Below is a small trained network, with its code and all its weights. Each question gives an input and a class and asks what happens when units are switched off, that is, made to give their printed mean instead of their output.

import numpy as np


def w(rows, s, z=0):
    codes = np.array(rows[::2]) - 128.0
    scale = np.full(codes.shape[1], s)
    scale[-1] = z or s
    return codes * scale


def f(y):
    return y / 2 * (1 + np.tanh(0.7978845608 * (y + 0.044715 * y**3)))


def log_softmax(a):
    a = a - a.max(-1, keepdims=True)
    return a - np.log(np.exp(a).sum(-1, keepdims=True))


def net(x, mask):
    res = np.array(x, float).reshape(1, 4) / 4 @ E
    y = f(res @ A[0][:, :-1].T + A[0][:, -1])
    res = res + np.where(mask, y, B[0][:, -1]) @ B[0][:, :-1]
    return log_softmax(res[-1] @ U[:, :-1].T + U[:, -1])


A, B = {}, {}
E = w([
[96,66,130,182,189,162,208,135,68,97],'x0',
[122,107,102,132,162,152,23,255,110,158],'x1',
[72,160,92,119,199,16,191,154,165,160],'x2',
[163,49,166,95,208,80,64,56,136,140],'x3',
],0.009)
A[0] = w([
[115,116,122,97,170,129,74,255,101,188,48],'n0',
[113,162,129,118,83,115,208,37,153,98,128],'n1',
[70,178,97,85,199,32,180,161,175,163,145],'n2',
[79,190,69,177,29,154,192,162,94,64,73],'n3',
[108,197,96,156,64,160,199,219,185,97,28],'n4',
[137,174,127,31,31,78,99,129,181,165,116],'n5',
[123,168,131,164,117,124,163,38,179,97,8],'n6',
[204,199,119,60,70,126,83,149,245,162,62],'n7',
[115,84,140,94,134,127,97,203,117,125,21],'n8',
[155,157,161,161,58,112,199,38,166,85,55],'n9',
[154,95,214,169,70,172,87,125,88,82,60],'n10',
[184,118,168,115,48,208,100,114,98,93,97],'n11',
[217,111,150,132,61,218,114,107,113,76,65],'n12',
[58,222,90,154,49,187,152,164,123,165,99],'n13',
[109,95,135,115,89,184,109,112,129,129,28],'n14',
[149,45,165,93,214,113,97,53,171,114,54],'n15',
[159,194,130,116,44,106,51,105,215,171,34],'n16',
[134,123,178,119,93,196,68,105,120,77,155],'n17',
[80,181,117,202,208,44,142,134,164,124,32],'n18',
[106,123,123,152,139,46,176,141,179,179,21],'n19',
[176,38,177,98,208,53,70,70,153,149,2],'n20',
[116,131,80,178,162,165,43,237,143,172,73],'n21',
[135,166,196,60,116,94,222,37,153,116,107],'n22',
[57,165,57,106,153,24,164,160,165,179,80],'n23',
[70,3,138,227,190,198,244,166,40,46,11],'n24',
[174,91,151,154,86,177,89,109,79,100,46],'n25',
[172,129,115,152,93,202,91,81,98,117,217],'n26',
],0.0079,0.0072)
B[0] = w([
[111,113,105,184,103,163,87,112,107,120,192],'n0',
[117,103,109,168,106,150,91,160,111,104,214],'n1',
[114,135,103,95,107,156,153,172,164,133,255],'n2',
[172,102,175,122,153,114,98,105,142,163,201],'n3',
[174,115,158,116,164,127,103,92,137,188,184],'n4',
[109,162,138,123,151,85,153,98,86,95,211],'n5',
[124,128,106,157,115,153,110,62,108,146,154],'n6',
[116,152,128,132,141,84,158,100,88,118,202],'n7',
[116,138,92,162,90,142,103,7,113,173,136],'n8',
[120,110,108,169,107,161,89,120,99,111,196],'n9',
[112,145,100,112,131,148,155,121,148,163,177],'n10',
[105,120,102,110,128,140,147,135,167,145,202],'n11',
[102,135,101,112,118,143,148,134,162,163,197],'n12',
[169,98,171,111,165,124,110,120,137,152,201],'n13',
[105,122,109,135,134,137,143,48,135,179,130],'n14',
[170,117,175,108,141,123,106,94,130,159,204],'n15',
[128,150,115,128,142,87,164,96,85,135,187],'n16',
[127,128,118,118,119,135,152,145,148,124,200],'n17',
[104,143,115,114,104,146,161,103,147,169,177],'n18',
[96,135,108,125,135,150,143,76,139,170,159],'n19',
[177,110,159,133,156,129,113,107,140,171,208],'n20',
[123,104,100,164,108,158,80,114,96,94,203],'n21',
[137,119,103,162,112,153,87,154,114,104,226],'n22',
[105,115,114,105,110,151,161,140,166,147,224],'n23',
[101,182,140,119,153,62,160,80,76,101,221],'n24',
[105,137,111,119,129,135,151,106,144,175,166],'n25',
[112,129,128,109,112,134,139,173,152,117,222],'n26',
],0.017,0.0098)
U = w([
[87,129,91,102,121,155,166,132,190,149,103],'0',
[116,112,93,196,114,165,68,122,93,103,103],'1',
[203,110,195,112,153,120,101,109,146,167,105],'2',
[95,163,127,125,145,54,173,99,59,104,86],'3',
[142,120,164,93,129,110,125,249,164,14,255],'4',
],0.017,0.015)

Each question gives the input, the list of numbers given to net, and the class t.
The units are the neurons (one row each of A and B). Each row of codes is followed by its name. A weight is (code - 128) times the scale printed after its matrix; where a second scale follows, it is the last column's (A, B and U).
mask holds one flag per neuron, in row order. A switched-off neuron (its flag False) gives its mean, the last column of its row in B, instead of its output. The means were averaged over made-up inputs and are rounded, as every weight is.
A unit's drop is (log p(t) with every unit on - log p(t) with that unit switched off) / (log p(t) with every unit on - log p(t) with every unit switched off).
The circuit of an input: a set's keep is (log p(t) with only the set's units on - log p(t) with every unit switched off) / (log p(t) with every unit on - log p(t) with every unit switched off). Starting from the 12 units with the biggest drops (on a tie, the unit counted first), units are removed one at a time, each time the one whose removal leaves the highest keep (on an exact tie, the one counted first), for as long as the keep stays at least 0.8.
units of the circuit, in order: the units of the circuit, biggest drop first
top k neurons: the k neurons with the biggest drops, biggest first
drop of u: that unit's drop, to one decimal
input [8,-5,-5,0], class 3: units of the circuit, in order : n24
input [3,-5,-4,-5], class 1: top 4 neurons : n9, n1, n15, n20
input [-1,-8,3,7], class 1: top 2 neurons : n22, n1
input [8,-2,-6,-8], class 2: top 3 neurons : n3, n13, n4
input [0,4,3,4], class 1: top 3 neurons : n0, n13, n3
input [-4,-1,-4,2], class 0: top 2 neurons : n24, n11
input [-8,-2,-8,1], class 0: top 2 neurons : n11, n12
input [-8,3,-7,1], class 3: top 4 neurons : n7, n16, n5, n2
input [2,1,4,5], class 2: top 2 neurons : n20, n15
input [6,-2,-5,-3], class 3: top 2 neurons : n24, n2
input [-1,-7,-8,1], class 0: top 2 neurons : n12, n11
input [6,-2,-5,1], class 3: top 3 neurons : n24, n2, n23
input [0,8,7,-1], class 1: top 2 neurons : n21, n0
input [7,4,0,2], class 3: units of the circuit, in order : n24
input [8,0,4,-8], class 2: top 2 neurons : n3, n4
input [-1,-5,1,-8], class 2: drop of n3 : 0.1
input [8,-4,-8,0], class 0: drop of n12 : 1.2
input [7,0,-1,0], class 3: drop of n24 : 0.5
